Here is a tiny trained network, its code and every weight. The questions are about switching its units off for an input and a class, where a switched-off unit gives its printed mean instead of its output.

import numpy as np


def w(rows, s, z=0):
    codes = np.array(rows[::2]) - 128.0
    scale = np.full(codes.shape[1], s)
    scale[-1] = z or s
    return codes * scale


def f(y):
    return y / 2 * (1 + np.tanh(0.7978845608 * (y + 0.044715 * y**3)))


def log_softmax(a):
    a = a - a.max(-1, keepdims=True)
    return a - np.log(np.exp(a).sum(-1, keepdims=True))


def net(x, mask):
    res = np.array(x, float).reshape(1, 6) / 4 @ E
    y = f(res @ A[0][:, :-1].T + A[0][:, -1])
    res = res + np.where(mask, y, B[0][:, -1]) @ B[0][:, :-1]
    return log_softmax(res[-1] @ U[:, :-1].T + U[:, -1])


A, B = {}, {}
E = w([
[119,116,199,170],'x0',
[114,255,162,144],'x1',
[112,108,138,186],'x2',
[103,124,126,56],'x3',
[175,149,88,145],'x4',
[38,128,61,155],'x5',
],0.0099)
A[0] = w([
[215,147,222,197,99],'N0',
[135,122,128,127,71],'N1',
[143,78,99,92,253],'N2',
[111,172,111,169,94],'N3',
[95,66,141,142,90],'N4',
[67,122,189,77,143],'N5',
[121,171,131,104,73],'N6',
[140,120,78,120,118],'N7',
[172,107,105,123,98],'N8',
[83,206,94,108,140],'N9',
[132,39,172,204,125],'N10',
[185,157,74,168,199],'N11',
[103,96,129,75,139],'N12',
[106,68,161,85,115],'N13',
[131,131,100,99,96],'N14',
[147,119,173,179,163],'N15',
[100,124,54,52,124],'N16',
[171,189,134,117,134],'N17',
[111,123,133,1,184],'N18',
[163,113,157,213,188],'N19',
[124,127,78,70,150],'N20',
[66,53,73,191,177],'N21',
[124,86,141,193,61],'N22',
[171,209,105,110,204],'N23',
[142,121,92,100,146],'N24',
[61,208,174,131,147],'N25',
[114,217,90,115,66],'N26',
[109,174,88,123,174],'N27',
[125,89,78,121,90],'N28',
[97,131,79,151,164],'N29',
[65,73,143,148,120],'N30',
],0.012,0.004)
B[0] = w([
[223,158,250,108,254],'N0',
[114,117,136,119,119],'N1',
[88,171,93,75,197],'N2',
[151,84,135,168,160],'N3',
[85,111,108,151,159],'N4',
[71,55,102,155,181],'N5',
[118,93,131,132,147],'N6',
[142,128,132,105,142],'N7',
[120,111,119,96,145],'N8',
[150,89,144,179,197],'N9',
[126,187,98,199,202],'N10',
[188,105,90,148,186],'N11',
[91,120,93,100,162],'N12',
[116,104,87,131,174],'N13',
[135,146,116,101,134],'N14',
[157,160,144,124,182],'N15',
[141,188,152,38,186],'N16',
[159,63,125,94,192],'N17',
[75,111,69,36,216],'N18',
[187,187,145,162,201],'N19',
[130,179,114,62,168],'N20',
[104,199,140,175,211],'N21',
[116,165,111,168,152],'N22',
[160,64,96,139,222],'N23',
[129,164,123,95,148],'N24',
[74,33,165,161,229],'N25',
[145,85,105,185,185],'N26',
[166,103,151,154,171],'N27',
[125,143,164,113,153],'N28',
[170,133,151,144,161],'N29',
[91,147,105,155,170],'N30',
],0.019,0.0091)
U = w([
[132,202,69,251,164],'0',
[137,199,160,153,77],'1',
[196,76,94,231,143],'2',
[56,98,67,118,132],'3',
[34,136,150,105,72],'4',
[171,100,109,65,93],'5',
[1,3,241,123,131],'6',
[224,123,246,119,248],'7',
],0.0075,0.0018)

Each question gives the input, the list of numbers given to net, and the class t.
The units are the neurons (one row each of A and B). Each row of codes is followed by its name. A weight is (code - 128) times the scale printed after its matrix; where a second scale follows, it is the last column's (A, B and U).
mask holds one flag per neuron, in row order. A switched-off neuron (its flag False) gives its mean, the last column of its row in B, instead of its output. The means were averaged over made-up inputs and are rounded, as every weight is.
A unit's drop is (log p(t) with every unit on - log p(t) with that unit switched off) / (log p(t) with every unit on - log p(t) with every unit switched off).
The circuit of an input: a set's keep is (log p(t) with only the set's units on - log p(t) with every unit switched off) / (log p(t) with every unit on - log p(t) with every unit switched off). Starting from the 12 units with the biggest drops (on a tie, the unit counted first), units are removed one at a time, each time the one whose removal leaves the highest keep (on an exact tie, the one counted first), for as long as the keep stays at least 0.8.
units of the circuit, in order: the units of the circuit, biggest drop first
most important unit: the unit with the biggest drop
top k neurons: the k neurons with the biggest drops, biggest first
drop when u is switched off: that unit's drop, to one decimal
input [8,8,8,4,-4,0], class 6: units of the circuit, in order => [N25]
input [0,1,2,8,4,3], class 4: units of the circuit, in order => [N0; N11; N16]
input [-7,3,1,2,-8,-4], class 3: top 2 neurons => [N0; N18]
input [0,-2,-7,-3,0,8], class 1: units of the circuit, in order => [N16; N21; N23]
input [-1,6,6,-6,-2,7], class 2: units of the circuit, in order => [N3; N9]
input [-3,2,-7,1,-5,5], class 6: units of the circuit, in order => [N25; N19]
input [6,-8,-3,5,0,8], class 4: top 2 neurons => [N21; N16]
input [-2,0,-4,1,-5,-7], class 3: units of the circuit, in order => [N18; N0]
input [-5,-3,-1,-2,3,3], class 5: top 2 neurons => [N0; N10]
input [-3,1,-2,2,8,3], class 5: top 3 neurons => [N0; N16; N20]
input [0,-7,-3,2,-7,2], class 3: top 2 neurons => [N0; N13]
input [-3,-7,2,4,-7,3], class 3: top 2 neurons => [N0; N13]
input [4,-3,-1,-7,6,-1], class 7: top 2 neurons => [N0; N30]
input [7,1,7,6,-7,-4], class 6: units of the circuit, in order => [N5]
input [-7,4,-7,5,-8,-2], class 3: top 2 neurons => [N18; N0]
input [-3,-5,-3,0,-7,2], class 3: top 3 neurons => [N0; N13; N18]
input [-2,8,4,1,-4,2], class 6: drop when N25 is switched off => 1.0
input [-8,1,-6,1,-3,4], class 5: drop when N16 is switched off => 0.4
input [7,-3,7,-1,3,-1], class 0: drop when N10 is switched off => 0.2
input [-4,-8,6,0,-2,-7], class 0: most important unit => N10
